[ -3   0  -4  23  -7   2  36  -7  -2  -6  31 -43  -2   4  -3 -43  13   9
  27   4 -40  -6   1 -11   3   4 -45 -45] : D
[ -3 -12 -17 -12  -1 -10 -26  -5  -1  -4 -17  23  -3  -7  -4  19  -6  -7
 -21   1  16  -4   0  -4  -2  -1  24  17] : H
[ -1   1  -1   6  -5   0   3  -1  -1  -1   5  -2  -1 -17  -6 -46  15  11
  27   4 -47  -6  -4 -12   0   1 -52 -54] : U
[ -1   1  -1   6   0   0   3  -1  -1  -1   5  -2  -1 -17  -2   0   4   2
   0 -13   4  -2  -2   0 -11  -2   3   4] : B
q: [ -3 -12 -17 -12  -1 -10 -26  -5  -1  -4 -17  23  -3  -7  -4  19  -6  -7
 -21   1  16  -4   0  -4  -2  -1  24  17] | H

[ 41  12  13 -40 -44 -49  29 -34 -52  36  47 -15 -44  40   1] = Y
[-42 -21  29 -34 -55   0   6 -25 -32   0   9 -21   5  32  31] = W
[-43  19   8 -39 -39 -48  32  40 -54  34   1 -14  15  41  -6] = A
[-44  12  13 -40   1 -49   6 -29 -52  36  47 -45  15  40   5] = Q
q: [-43  19   8 -39 -39 -48  32  40 -54  34   1 -14  15  41  -6] | A
q: [ 41  12  13 -40 -44 -49  29 -34 -52  36  47 -15 -44  40   1] | Y
both A W:  | [32]
both W A:  | [32]
q: [-44  12  13 -40   1 -49   6 -29 -52  36  47 -45  15  40   5] | Q

[ 7 28 13 40] : pazab
[ 7 11 -3 -6] : ved
[-14  17  16 -13] : Buz
[ 3 22 -6 17] : dosiv
[  3 -12 -10  20] : Mefis
[-13  20  17  -7] : Teto
both ved pazab:  | [7]
both dosiv Teto:  | [17]
both dosiv Buz:  | [17]
q: [ 7 28 13 40] | pazab
both dosiv ved:  | [-6]
both Mefis Teto:  | [20]

[  2   2   6  -8  -4  18  -4   0 -24   6] : zib
[-19   3 -14  10 -20 -31 -19  -9  22 -15] : dil
[ -8   2  -6   4  -9 -13  -3  -4   9  -7] : Kufu
[ -5  12 -20   1 -20 -20 -13  -3  21  -3] : zuz
[-19   3 -14  10 -20 -31  -7 -14  22 -15] : Luve
[-54 -35  27   7  46 -22  43   0  27  14] : vik
[ -7   3 -14  10 -20 -31  -7  -9  22 -15] : zare
both zib vik:  | [0]
both vik zib:  | [0]
both dil Kufu:  | [-9]

[ 12   6  12  47  11 -11   3] -> J
[24  4 10 31  7  0 17] -> S
[ 11 -12  -3  34   7  -1  17] -> T
[ 11 -12  24  31  11   0  17] -> G
both J G:  | [11]
both T J:  | [11]

[ -9  11   7  -8  -1 -20 -12  -7 -22   5  -4  -8] : ris
[-1  1  1 -1  0 -3 -1 -8 -3  1 -1 -2] : ranil
[ -8   7 -12  -7  -5  -1  13  -4  12   9  -9 -12] : vin
[-24  24 -41 -24 -17  13 -36  12  40  31 -31  12] : Kidor
q: [ -8   7 -12  -7  -5  -1  13  -4  12   9  -9 -12] | vin
q: [-1  1  1 -1  0 -3 -1 -8 -3  1 -1 -2] | ranil

[-39  38 -21  -5 -40  21  25 -49 -39   4 -31 -44  -9 -32  40   9  39 -26
  31 -32  36   9   5  11  33   1   9 -34  -3   4  -8  -8  11 -38  28  27
   3  31  46  47 -51 -15 -11 -41 -18  39  10  -5  52   2  35  15  22 -18
 -26 -29 -27] : mif
[ 16  24  32  33  35  21 -43  -3  45  40  50 -28  28   7  20  21  39  49
 -27  21  13  52 -33 -29 -49  35  40 -40 -30 -43   9 -34  44 -13 -26 -51
   9 -31  53 -16  -2 -38 -21 -21 -29 -30  38 -14 -39  -6 -10 -20  29 -37
  35 -40  34] : Bezi
[ -4 -18 -15 -37  23 -41  47 -42  -5  18 -12  33 -20  -1  29 -31 -13  39
  16   9  23 -20 -11 -47   5 -44  35  16   2  36  12  -1  29  16 -33   5
  24  29 -15  10 -45 -27 -22  -4  48  18  26  21 -29  11 -24 -47 -35 -24
   0 -12   7] : por
[ 21  10 -25  -9  46 -19  53 -12  22 -35  50 -35 -49 -18  39  35  12  -1
  14 -46  24 -32 -16 -11  41 -22 -31 -50 -21 -13  13  52 -30  17  35  -2
  37   3  52  -4 -20 -24 -16  29   2 -52  20  31 -27 -30  48  13  13  16
  48 -23 -36] : Leku
[ 46  44 -48  -3 -47  -9   6 -37  13  -3   0  16  29   4 -22 -15   1  45
 -50   0  51 -47  -9 -11  19 -51 -27  -6 -36  33  38 -39  46 -52  44  -4
 -35 -36   9  49  52 -22 -21  48 -43 -29  -4  -4  20 -22  -4 -25   0 -13
  38  43   1] : puni
q: [ 46  44 -48  -3 -47  -9   6 -37  13  -3   0  16  29   4 -22 -15   1  45
 -50   0  51 -47  -9 -11  19 -51 -27  -6 -36  33  38 -39  46 -52  44  -4
 -35 -36   9  49  52 -22 -21  48 -43 -29  -4  -4  20 -22  -4 -25   0 -13
  38  43   1] | puni
q: [-39  38 -21  -5 -40  21  25 -49 -39   4 -31 -44  -9 -32  40   9  39 -26
  31 -32  36   9   5  11  33   1   9 -34  -3   4  -8  -8  11 -38  28  27
   3  31  46  47 -51 -15 -11 -41 -18  39  10  -5  52   2  35  15  22 -18
 -26 -29 -27] | mif

[14 44 14 47] -> suse
[ 0 19  0 -5] -> mis
[  0  19   0 -25] -> vif
[ 13 -39  13  28] -> motun
[ 29 -37  29 -10] -> sebez
[-10  45 -10  -9] -> mosi
[ 0 19 45 -4] -> suz
both mosi sebez:  | [-10]
q: [14 44 14 47] | suse
q: [ 13 -39  13  28] | motun

[ 24 -30  24  29  12  29  29 -30] = popob
[ 14  -7 -25  13  41  17  30 -40] = tid
[ 19 -31 -36  11  49   9  23 -43] = zarez
[ 21   3 -36   9  49   7  28 -43] = vafa
[ 21   3 -35  11  24   8  29  15] = tafoz
[ 18  -3 -30  12  -8  14  29 -39] = Vovuk
[ 0 -7  6  2 -7  7  4  0] = migu
[ 24 -29  22  28  10  27  27 -11] = teb
[ 14 -29  36  24  -2  31  25  -6] = moni
[ 21 -25 -29  25   8  23  -7  -9] = Bip
both Vovuk tid:  | [14]
both teb tafoz:  | [24]
both teb Bip:  | [-29]
both migu Bip:  | [-7]
q: [ 21   3 -36   9  49   7  28 -43] | vafa

[ 0 -1  0  0  1 -2 -3  0  0  0  2  0  1  0  1  0  1 -3  0  1  0 -1  1 -2
 -1  1 -1  0  1  0  0  0 -1  0  0  3  2 -5  0  1  0  1  0 -1  0  0 -2 -1
 -2  0  2 -1 -1  0  1  0  1  0  1  0] : Rezir
[ -1  -5  -1  -1   0  -9   4   2   6  -1  -9   3  -2  -1   0  -2   0  26
  -2   0  -1   5  -2  -3 -12   0  -9  -9  -7   1   0  -1  -1  -1   1  -3
  -2   0 -11  -1   1   2   1   3   0   0  -1   3  -1   0  -1   6  -3   0
   3   0  -1   1  -1  10] : Bes
[ -1  -2  -1   0  -2   1   2   1   6   0 -13   1  -5  -1  -1  -3  -2  19
  -2  -1   0   2  -2   3  -8  -2   1  -5  -3   2   1   0   1  -1   0  -7
  -1   7  -6  -1   2   2   0   2   0  -1   6   3  -1   0  -3   4   1   1
   0   1  -3   0  -2   6] : pebad
[-1  0 -1  0 -2  5  3  1  3  0 -9 -1 -4 -1 -4 -2 -2 13 -1 -1  0  0 -1  4
 -4 -1  3 -3 -3  1  1  0  2 -1  0 -7  0  7  0 -1  1  0 -1  1  0  0  7  3
  1 -1 -3  3  2  1 -3  1  0 -1 -1  6] : maveg
[  1  -1   2  -1   4 -10  -3  -1  -5  -1  15  -1   7   1  10   4   3 -19
   3   3   0   1   3  -8   2   5 -11   2   2  -1  -2  -1  -4   1   0  15
   3 -19  -1   1  -2   1   2   0   1   3 -17  -4  -2   1   4  -6  -5  -2
   8  -3   1   1   2  -5] : nudil
[ 0  3  0  1 -1  7 -1 -1 -1  0 -2 -2 -2  1 -4  0 -1 -8  0 -1  1 -4  0  5
  6 -1  7  4  3 -1  0  1  1  0 -1 -3  0  5  7  0  0 -2 -1 -1  0 -3  5  0
  1  0  0 -2  3  0 -4  1  0 -1  0 -4] : safa
[ -1  -5  -1  -1   0  -9   4   2   6  -1  -9   3  -2  -1   0  -2   0  26
  -2   0  -1   5  -2  -3 -12   0  -9  -9  -7   1   0  -1  -1   0   1  -3
  -2   0 -11  -1   1   2   1   3   0   0  -1   3  -1   0  -1   6  -3   2
 -10   4  -1  -1  -3   9] : Lazaf
[  1   3   2  -1   4  -6  -5  -2  -9  -1  22  -3   8   2   9   5   4 -34
   4   2   0  -2   4  -7  12   5  -6   6   5  -3  -2   0  -4   2  -1  18
   4 -21   4   2  -3   0   2  -4   1   2 -19  -6   0   1   5  -9  -4  -2
   6  -3   3   1   3 -12] : rigi
[  0   2   0   0   0   2  -1  -1  -3   0   2  -2   1   1   0   1   0 -12
   1   0   0  -3   0   2   7   0   3   4   2  -1   0   0   0   0   0   0
   0   0  14   2  -2  -3   0  -7   0  -2  -3  -5   2   0   5 -10   2  -1
  -4  -1   5  -1   3 -21] : teda
[  0   2   0   0   0   2  -1  -1  -3   0   2  -2   1   1   0   1   0 -12
   1   0   0  -3   0   2   7   0   3   0   2  -1   0   0   0   0   0   0
   0   0   3   0  -1  -1   0  -2   0  -1   2  -1   1   0   1  -1   1   0
  -3   0   0   0   0  -5] : vaba
q: [  0   2   0   0   0   2  -1  -1  -3   0   2  -2   1   1   0   1   0 -12
   1   0   0  -3   0   2   7   0   3   4   2  -1   0   0   0   0   0   0
   0   0  14   2  -2  -3   0  -7   0  -2  -3  -5   2   0   5 -10   2  -1
  -4  -1   5  -1   3 -21] | teda
q: [  0   2   0   0   0   2  -1  -1  -3   0   2  -2   1   1   0   1   0 -12
   1   0   0  -3   0   2   7   0   3   0   2  -1   0   0   0   0   0   0
   0   0   3   0  -1  -1   0  -2   0  -1   2  -1   1   0   1  -1   1   0
  -3   0   0   0   0  -5] | vaba

[-15  20 -28 -11  28  12  16  -6   8   5  14] -> duka
[-5 19  1 14  1 11  3 22  5 26 -2] -> kufa
[ 23   9  10 -11   3  -7 -23  16  15 -20  -9] -> Kiv
[  2  -4  29   9  -5 -13  23   5 -14  10  19] -> Sapav
[ 26  10 -15  12  12  18   4  35  -1   3  12] -> gapo
[-29 -32 -21   4   0 -13 -13  -2  19  41  26] -> sab
[ -2  22 -15  -4  23  13   5  17   9  -2  14] -> Babif
[-38  -9 -24 -17  11 -16  12   7  15  -2  -9] -> teped
[ 38   5 -26  -2 -13  -4  -6  21  -6   8   4] -> Gidab
[ 13   6  13  -2 -24 -15   5 -32 -19  15   9] -> mori
[ 15   0  -1 -19 -24 -21  25  -1  -3 -12  -8] -> Zoli
[  3   1  31  -1 -16 -18  11 -15 -14   3  10] -> bof
q: [  3   1  31  -1 -16 -18  11 -15 -14   3  10] | bof
q: [  2  -4  29   9  -5 -13  23   5 -14  10  19] | Sapav
both gapo Zoli:  | [-1]
q: [ 26  10 -15  12  12  18   4  35  -1   3  12] | gapo

[-13 -23 -22 -21   5]  Tasa
[ 55 -16   7  -6   1]  beg
[ 39 -17 -18  -9   3]  sazel
[ 28 -19 -19 -28   3]  zer
[-23 -22   5 -23   6]  Keloz
[-29 -25   6 -24   7]  zatu
[ 42 -29 -18   3   2]  kivo
[-29 -25 -24 -24   6]  Melov
[-20 -24 -21   5   6]  Nebub
both kivo zer:  | [3]
q: [-13 -23 -22 -21   5] | Tasa
both Keloz zatu:  | [6]
both zatu kivo:  | [-29]
both zatu beg:  | [7]
both kivo zatu:  | [-29]

[  0 -31 -29  -3 -33 -30  25 -29   8 -29]  gero
[ -1 -21 -31 -32   0 -25   0  -1   9 -31]  gid
[-31 -21 -34 -34 -34  -3 -34 -35  11 -35]  Vev
[ -2  10 -34 -34 -34  -3 -34 -35  11 -35]  gonav
q: [ -2  10 -34 -34 -34  -3 -34 -35  11 -35] | gonav
both gonav gero:  | [-3]
both gero gonav:  | [-3]
q: [ -1 -21 -31 -32   0 -25   0  -1   9 -31] | gid
q: [-31 -21 -34 -34 -34  -3 -34 -35  11 -35] | Vev

[-21 -21 -22   1   7 -22  37] -> bife
[ 44 -22 -22   1   8  -8 -23] -> bos
[ -8   7 -22   1 -21 -22  44] -> Ruru
q: [ -8   7 -22   1 -21 -22  44] | Ruru
q: [-21 -21 -22   1   7 -22  37] | bife
q: [ 44 -22 -22   1   8  -8 -23] | bos

[ 37  -8 -13   1  29   7 -13] = deg
[  9  -8 -13  18 -13   1 -20] = geka
[ -7 -45  12   7 -12  -4 -46] = vit
[-37 -31 -13 -19 -56   3  12] = lufin
[-11  28 -11  11 -36  -3   8] = naz
[ 18 -31 -13  -8  -4   3  12] = Zut
[ 37  -8 -13   3  -4  16 -37] = fela
[-46  22  43 -21   5 -45  -5] = Mami
[  5  -1  50   2  23 -20 -38] = lugu
[ 22 -14 -11  -3 -16   5  22] = zema
[-46  22  43 -21  26  27  28] = rutev
both lufin deg:  | [-13]
both lufin vit:  | [12]
q: [-46  22  43 -21  26  27  28] | rutev
both fela vit:  | [-4]
both rutev zema:  | [22]
q: [ 22 -14 -11  -3 -16   5  22] | zema
both lugu geka:  | [-20]

